[128 = 0]

[110 136 143 108 190 157 114 108 137 148 135 130 134 113 164  91 144 108
 103 113  85 148 136  83 115 104 118 142  84 145 123 143 149 132 100 130
 107 109 122 126 208 142 150 127 144  17 145 129 128  90 143 119 129 120
 146] : natu & verav
[136 125 138 113 165 134 142 121 132  83 133 120 117 119 129  64 101 124
  96 154 107 119 147 105 117 163 143 122 129 137 135 107 117  94  93 125
 100  96 120 149 134 154 154 151 155 172 141 120 103 100 133 109 129 126
 149] : natu & puv
[134 127 108 125 147 130 117 112 129  93 126 118 120 129 115  65 135 127
 125 143 132 116 142  89 111 142 144 122 140  48 141 100 102  92 109 119
 119  90 125 123 135 139 144 141 181 157 142 137 111 133 104 114 109 114
 130] : natu & puv
[ 88 138 119 153 120 118 120 135 126 113 119 141 137 143 118 155 149 115
 102 139 133 124 131 144 107 142 138 124 134 135 146 100 141 125 100 146
 122 129 133 148 171 138 134 115  88 161 161 132 105 141 120 104 142 132
 131] : timov & tusit
[137 113 140 112 164 153 189 115 126 155 159 137 113 130 170   4  74 139
 103 104 143 132 111  72 191 135  93 149 122 107 130 147 119  93 139 130
  58  85  96 123  54 148 119 143 212  73  79 141 148  70 147 150  96 149
 146] : timov & verav
[115 128 145 153 103 102 172 124 119 100 149 129 145 132  84  59 107 104
  81  87 202 124 105 107 120 127 163 113 158 119 172  58  98  75 133 157
  17  82  87 117 151 164 144 149 146 192 147 139  86 154 111 133 137 134
 169] : timov & verav
[126 137 142 133 156 160 149 132 129 130 120 141 140 122 140 198 114 141
 129 167 107 131 134 116 108 137 144 134 116 144 125 148 118 132 123 123
 143 138 129 141 128 141 137 135 144 134 162 117 135 109 139 126 134 100
 129] : natu & puv
[110 147 139  86 173 130 121 123 138 123 122 131 121 126 112 115 108 114
  86 127 136 126 110 131 122 137 124 128 126 135 159 101 141 113  99 150
  83 118 150 113 180 138 145 106 122  97 144 131 112 126 111 145 137 136
 167] : natu & tusit
[145 128 132 123 147 120 141 124 127 114 130 130 115 122 132  42 116  87
 113 130 141 120 132  93 122 131 144 131 124 131 141 146 105 107 126 126
  98  86 117 149 126 145 141 129 165 179 113 141 132 126 118 102 129 119
 137] : natu & puv
[139 126 135  83 165 111 146 134 124  85 153 135 122 112  88  32 104 120
 102 129 152 129 121  54 125 131 134 135 100 135 155 112 105  85 130 132
  59  63 115 145 139 144 161 142 169 195 124 144 119 126 113 112 141 121
 151] : natu & puv
[107 144 139 100 193 144 157 108 141 127 135 120 105 117 149  47 125 112
 103 121 102 122 134 112 128 148 106 136 113 136 120 122 157 106  95 142
  95 114 137 146 157 135 149 122 149  46 128 139 105  90 140 117 113 153
 151] : natu & tusit
[150 129 146 142 159 158 185 121 124  85 130 139 127 117 112  61  82 126
  86 155 158 118 125  77 122 148 167 118 123 126 150 105  91  89 135 137
  78  86 103 144 115 158 150 167 201 195 144 115 130 101 100 100 119 123
 148] : natu & puv
[129 131 148  71 156 110 128 117 121 119 133 126  98 117 107  11  96 129
 119 119 151 131 118  76 137 121 116 134 106 134 137 125 114  85 137 111
  91  87 117 136 135 148 145 120 164 150  98 136 132 122 126 126 132 130
 166] : natu & puv
[143 130 125  68 179 132 115 124 130  99 118 121 106 133 100  68 105 114
 113 138 159 117 125 105 131 138 117 124 135 116 129 116 143 111 106 128
 109 113 139 141 169 130 175 133 145 133 113 132 123 120 127 131 114 139
 156] : natu & puv
[110 111 130 201  65 129 169 146 128 130 132 134 153 166 143 198 112 146
 128 126 139 125 116 142 148 170 112 102 164 128 146  97 121 120 138 148
 131 153 108 107 111 134 102 118  98 190 113 120 143 130 109 126 129 140
 115] : timov & verav
[134 134 157 110 176 130 158 109 129 119 146 123 127 109 127  45 111  96
  76 105 123 124 133 127 109 152 172 134 120 123 167  96 145  97  90 148
  70  97 126 148 153 157 162 144 160 124 161 123  93 108 122 125 137 153
 162] : timov & verav
[115 149 127  98 177 150 145 117 124  78 119 122 128 107 104 104 127 111
  83 134 156 108 114  93 123 147 140 106 118 134 166  97 123  91  99 142
  67  89 122 120 157 144 164 127 157  73 151 136 126 129 103 134 136 146
 174] : natu & verav
[138 120 144 159 131 168 192 119 141 136 159 128 136 123 167 112 112 122
  88  93 137 126 120 133 169 169  95 128  87 118 132 131 134  96 127 144
  72 105 114 102  57 150 121 159 175  72 107 139 131  77 143 136 132 153
 147] : timov & verav
[139 120 138 178 167 128 176 134 120 125 130 137 146 141 142  60  73 148
 107 158 105  94 147 111  94 160 180 123 127 122 110 105 111 129 109 132
 133 105  90 166 136 145 137 150 143 184 152 107 115 120 142  84 102 129
 112] : timov & puv
[ 98 142 129  90 173 148 132 102 130 104 119 118 124 120 122 100 151 100
  90 114 129 113 103 102 127 150 129 123 119 135 147  96 117  95  83 143
  91 104 142 122 176 141 170 119 129  72 151 151 109 119 124 137 135 151
 159] : natu & tusit
[ 90 117 141 137 144 124 145 127 132 138 133 131 138 110 125 159 142 105
  98 122 120 115 127 141 110 140 143 127 115 128 138 127 143 134 111 143
 120 138 132 144 150 136 143 127 107  97 174 106 109 122 130 128 143 148
 131] : timov & verav
[ 97 141 125  99 188 134 140 106 130 122 111 120 123 110 114 111 158 104
  90 135 106 121 116 102 104 139 145 135 110 148 160 106 144 111  97 129
  94 116 139 138 197 138 156 114 119 107 160 137 103 119 109 111 144 143
 144] : natu & verav
[157 113 140 125  98 122 164 137 120 108 133 149 129 113  96  46  94 129
 121 110 202 128 109  87 138 116 161 121 135 114 147 111  71  94 165 124
  64  89  74 129  60 129 127 162 180 188 115 135 143 138 128 139 132 109
 135] : timov & puv
